Below is a small trained network, with its code and all its weights. Each question gives an input and a class and asks what happens when units are switched off, that is, made to give their printed mean instead of their output.

import numpy as np


def w(rows, s, z=0):
    codes = np.array(rows[::2]) - 128.0
    scale = np.full(codes.shape[1], s)
    scale[-1] = z or s
    return codes * scale


def f(y):
    return np.maximum(y, 0)


def log_softmax(a):
    a = a - a.max(-1, keepdims=True)
    return a - np.log(np.exp(a).sum(-1, keepdims=True))


def net(x, mask):
    res = np.array(x, float).reshape(1, 8) / 4 @ E
    y = f(res @ A[0][:, :-1].T + A[0][:, -1])
    res = res + np.where(mask, y, B[0][:, -1]) @ B[0][:, :-1]
    return log_softmax(res[-1] @ U[:, :-1].T + U[:, -1])


A, B = {}, {}
E = w([
[166,124,62,116,173,177,150,70],'x0',
[106,165,157,6,193,171,141,121],'x1',
[137,126,94,200,186,150,82,131],'x2',
[158,50,99,121,140,141,85,186],'x3',
[31,76,172,145,181,130,117,96],'x4',
[189,102,181,125,120,138,128,82],'x5',
[117,160,149,99,130,199,82,126],'x6',
[138,107,159,78,91,176,80,80],'x7',
],0.012)
A[0] = w([
[149,144,172,105,124,116,159,161,231],'n0',
[169,62,125,131,121,137,70,128,198],'n1',
[61,110,142,159,124,154,76,155,204],'n2',
[175,61,117,50,157,178,173,170,144],'n3',
[114,134,97,183,116,111,104,93,185],'n4',
[64,117,179,120,162,76,109,145,137],'n5',
[120,161,139,75,177,147,186,28,255],'n6',
[79,86,140,161,161,180,112,140,161],'n7',
[145,247,108,109,103,116,149,182,175],'n8',
[113,121,157,82,60,139,122,152,154],'n9',
[113,105,155,95,139,149,117,132,189],'n10',
[165,63,110,171,133,116,143,152,155],'n11',
[76,129,153,107,149,89,162,152,120],'n12',
],0.014,0.0045)
B[0] = w([
[144,127,146,143,54,192,185,146,181],'n0',
[152,143,150,135,145,94,57,138,183],'n1',
[47,156,91,137,176,80,92,89,183],'n2',
[195,56,132,83,173,158,118,191,199],'n3',
[164,129,120,155,124,142,124,85,181],'n4',
[60,64,105,111,143,60,157,161,185],'n5',
[157,123,128,84,151,176,179,81,251],'n6',
[38,102,57,128,196,51,69,77,175],'n7',
[131,178,94,177,50,223,141,165,207],'n8',
[87,117,220,79,49,127,79,125,181],'n9',
[100,50,119,88,110,123,110,134,170],'n10',
[216,152,143,182,86,11,115,132,194],'n11',
[67,111,133,125,111,122,254,173,175],'n12',
],0.0087,0.019)
U = w([
[213,114,54,46,202,165,115,198,142],'0',
[176,228,57,179,86,192,99,255,177],'1',
[168,173,111,108,159,166,187,27,249],'2',
[48,118,128,95,128,107,213,218,64],'3',
[97,123,87,158,196,78,15,96,143],'4',
[138,138,190,71,49,137,64,144,30],'5',
[249,150,149,198,97,33,73,140,100],'6',
],0.0092,0.0016)

Each question gives the input, the list of numbers given to net, and the class t.
The units are the neurons (one row each of A and B). Each row of codes is followed by its name. A weight is (code - 128) times the scale printed after its matrix; where a second scale follows, it is the last column's (A, B and U).
mask holds one flag per neuron, in row order. A switched-off neuron (its flag False) gives its mean, the last column of its row in B, instead of its output. The means were averaged over made-up inputs and are rounded, as every weight is.
A unit's drop is (log p(t) with every unit on - log p(t) with that unit switched off) / (log p(t) with every unit on - log p(t) with every unit switched off).
The circuit of an input: a set's keep is (log p(t) with only the set's units on - log p(t) with every unit switched off) / (log p(t) with every unit on - log p(t) with every unit switched off). Starting from the 12 units with the biggest drops (on a tie, the unit counted first), units are removed one at a time, each time the one whose removal leaves the highest keep (on an exact tie, the one counted first), for as long as the keep stays at least 0.8.
units of the circuit, in order: the units of the circuit, biggest drop first
k most important neurons: the k neurons with the biggest drops, biggest first
drop when u is switched off: that unit's drop, to one decimal
input [4,2,1,1,-5,-3,2,0], class 1: most important neuron => [n8]
input [0,1,2,2,3,8,-3,4], class 4: units of the circuit, in order => [n8; n0]
input [-7,1,0,1,-5,5,-3,-4], class 1: 2 most important neurons => [n8; n0]
input [4,-4,3,3,1,1,-1,6], class 6: 2 most important neurons => [n11; n5]
input [-8,-7,8,8,5,5,0,-7], class 4: 2 most important neurons => [n7; n2]
input [3,-2,-7,7,0,-6,-4,-3], class 6: 2 most important neurons => [n11; n6]
input [2,-2,3,2,6,-8,-8,-7], class 4: 2 most important neurons => [n7; n11]
input [3,7,4,-8,-5,0,-7,-7], class 1: 2 most important neurons => [n8; n7]
input [6,-1,-4,7,6,-2,2,6], class 4: drop when n7 is switched off => 0.5
input [1,5,-8,-1,-8,-1,-2,0], class 1: drop when n8 is switched off => 1.4
input [-5,-8,-4,-7,3,0,-2,2], class 3: drop when n5 is switched off => 0.4
